Here is a tiny trained network, its code and every weight. The questions are about switching its units off for an input and a class, where a switched-off unit gives its printed mean instead of its output.

import numpy as np


def w(rows, s, z=0):
    codes = np.array(rows[::2]) - 128.0
    scale = np.full(codes.shape[1], s)
    scale[-1] = z or s
    return codes * scale


def f(y):
    return np.maximum(y, 0)


def log_softmax(a):
    a = a - a.max(-1, keepdims=True)
    return a - np.log(np.exp(a).sum(-1, keepdims=True))


def net(x, mask):
    res = np.array(x, float).reshape(1, 6) / 4 @ E
    y = f(res @ A[0][:, :-1].T + A[0][:, -1])
    res = res + np.where(mask, y, B[0][:, -1]) @ B[0][:, :-1]
    return log_softmax(res[-1] @ U[:, :-1].T + U[:, -1])


A, B = {}, {}
E = w([
[3,118,118,84,77,106,147,137,224],'x0',
[128,136,138,90,141,128,133,122,121],'x1',
[152,105,121,171,124,133,136,146,167],'x2',
[159,28,68,55,94,144,111,226,89],'x3',
[148,159,98,110,76,252,222,98,116],'x4',
[116,133,132,134,119,117,133,130,107],'x5',
],0.016)
A[0] = w([
[136,44,133,123,148,87,69,167,128,162],'neuron 1',
[143,166,78,118,97,186,201,118,125,143],'neuron 2',
[10,99,160,89,51,125,143,139,218,129],'neuron 3',
[144,233,169,140,106,175,229,109,187,153],'neuron 4',
[211,102,185,127,118,114,78,136,80,221],'neuron 5',
[63,152,125,115,79,153,162,92,171,137],'neuron 6',
[143,89,136,134,203,85,51,172,107,214],'neuron 7',
[189,133,120,174,210,170,126,82,74,254],'neuron 8',
[45,138,124,90,69,97,135,197,195,129],'neuron 9',
[109,113,156,151,207,61,83,127,170,191],'neuron 10',
[113,169,215,165,167,113,82,76,170,232],'neuron 11',
[139,76,110,81,40,241,164,167,91,15],'neuron 12',
[103,108,176,138,194,63,42,96,144,217],'neuron 13',
[132,74,57,90,106,141,99,183,96,150],'neuron 14',
[98,194,139,135,128,202,196,94,109,180],'neuron 15',
],0.012,0.0067)
B[0] = w([
[179,157,92,86,135,101,124,159,104,221],'neuron 1',
[99,101,129,231,100,159,141,128,124,221],'neuron 2',
[100,61,63,110,186,101,129,157,152,247],'neuron 3',
[114,127,94,168,80,165,84,118,169,243],'neuron 4',
[194,194,102,122,64,117,142,112,94,228],'neuron 5',
[99,78,98,163,98,118,118,105,198,207],'neuron 6',
[167,171,113,89,106,88,132,115,83,238],'neuron 7',
[172,162,147,193,136,180,151,139,56,249],'neuron 8',
[82,77,92,113,174,83,100,154,135,223],'neuron 9',
[104,102,155,88,147,79,176,114,127,219],'neuron 10',
[117,96,194,243,117,116,198,79,178,232],'neuron 11',
[94,92,220,155,133,68,237,94,111,250],'neuron 12',
[119,113,165,133,139,60,156,138,102,235],'neuron 13',
[190,114,138,81,132,2,173,149,96,236],'neuron 14',
[125,154,129,189,99,151,99,168,193,231],'neuron 15',
],0.012,0.022)
U = w([
[152,143,229,171,122,131,179,94,80,243],'0',
[58,63,164,137,162,87,163,121,160,165],'1',
[186,199,93,44,74,106,91,116,100,139],'2',
[121,103,67,23,195,95,64,173,107,4],'3',
[140,179,143,214,128,248,49,133,107,112],'4',
[94,118,25,167,95,163,54,103,193,44],'5',
],0.011,0.0034)

Each question gives the input, the list of numbers given to net, and the class t.
The units are the neurons (one row each of A and B). Each row of codes is followed by its name. A weight is (code - 128) times the scale printed after its matrix; where a second scale follows, it is the last column's (A, B and U).
mask holds one flag per neuron, in row order. A switched-off neuron (its flag False) gives its mean, the last column of its row in B, instead of its output. The means were averaged over made-up inputs and are rounded, as every weight is.
A unit's drop is (log p(t) with every unit on - log p(t) with that unit switched off) / (log p(t) with every unit on - log p(t) with every unit switched off).
The circuit of an input: a set's keep is (log p(t) with only the set's units on - log p(t) with every unit switched off) / (log p(t) with every unit on - log p(t) with every unit switched off). Starting from the 12 units with the biggest drops (on a tie, the unit counted first), units are removed one at a time, each time the one whose removal leaves the highest keep (on an exact tie, the one counted first), for as long as the keep stays at least 0.8.
units of the circuit, in order: the units of the circuit, biggest drop first
most important unit: the unit with the biggest drop
k most important neurons: the k neurons with the biggest drops, biggest first
drop when u is switched off: that unit's drop, to one decimal
input [-5,4,-5,1,-3,0], class 2: units of the circuit, in order : neuron 12; neuron 5
input [-7,6,3,6,0,1], class 2: units of the circuit, in order : neuron 11; neuron 5
input [0,4,-1,6,3,-5], class 0: units of the circuit, in order : neuron 3
input [-2,3,-5,-8,1,-8], class 4: 2 most important neurons : neuron 12; neuron 4
input [8,-7,2,1,0,2], class 3: 3 most important neurons : neuron 11; neuron 12; neuron 3
input [0,-6,6,-6,-5,-2], class 0: 2 most important neurons : neuron 3; neuron 9
input [-2,1,4,0,1,2], class 4: 2 most important neurons : neuron 12; neuron 14
input [1,6,-2,-6,-2,2], class 1: 2 most important neurons : neuron 5; neuron 8
input [-1,6,-7,1,-8,4], class 2: 2 most important neurons : neuron 12; neuron 7
input [0,4,8,6,2,-5], class 0: 2 most important neurons : neuron 3; neuron 12
input [-8,-3,8,2,0,-4], class 2: drop when neuron 5 is switched off : 0.2
input [1,5,-7,8,-6,-2], class 3: drop when neuron 9 is switched off : 0.2
input [-2,8,-1,4,0,8], class 2: drop when neuron 11 is switched off : 0.4
input [-2,-3,6,7,-1,-8], class 2: drop when neuron 3 is switched off : 0.0
input [1,6,-5,-2,8,-1], class 5: most important unit : neuron 6
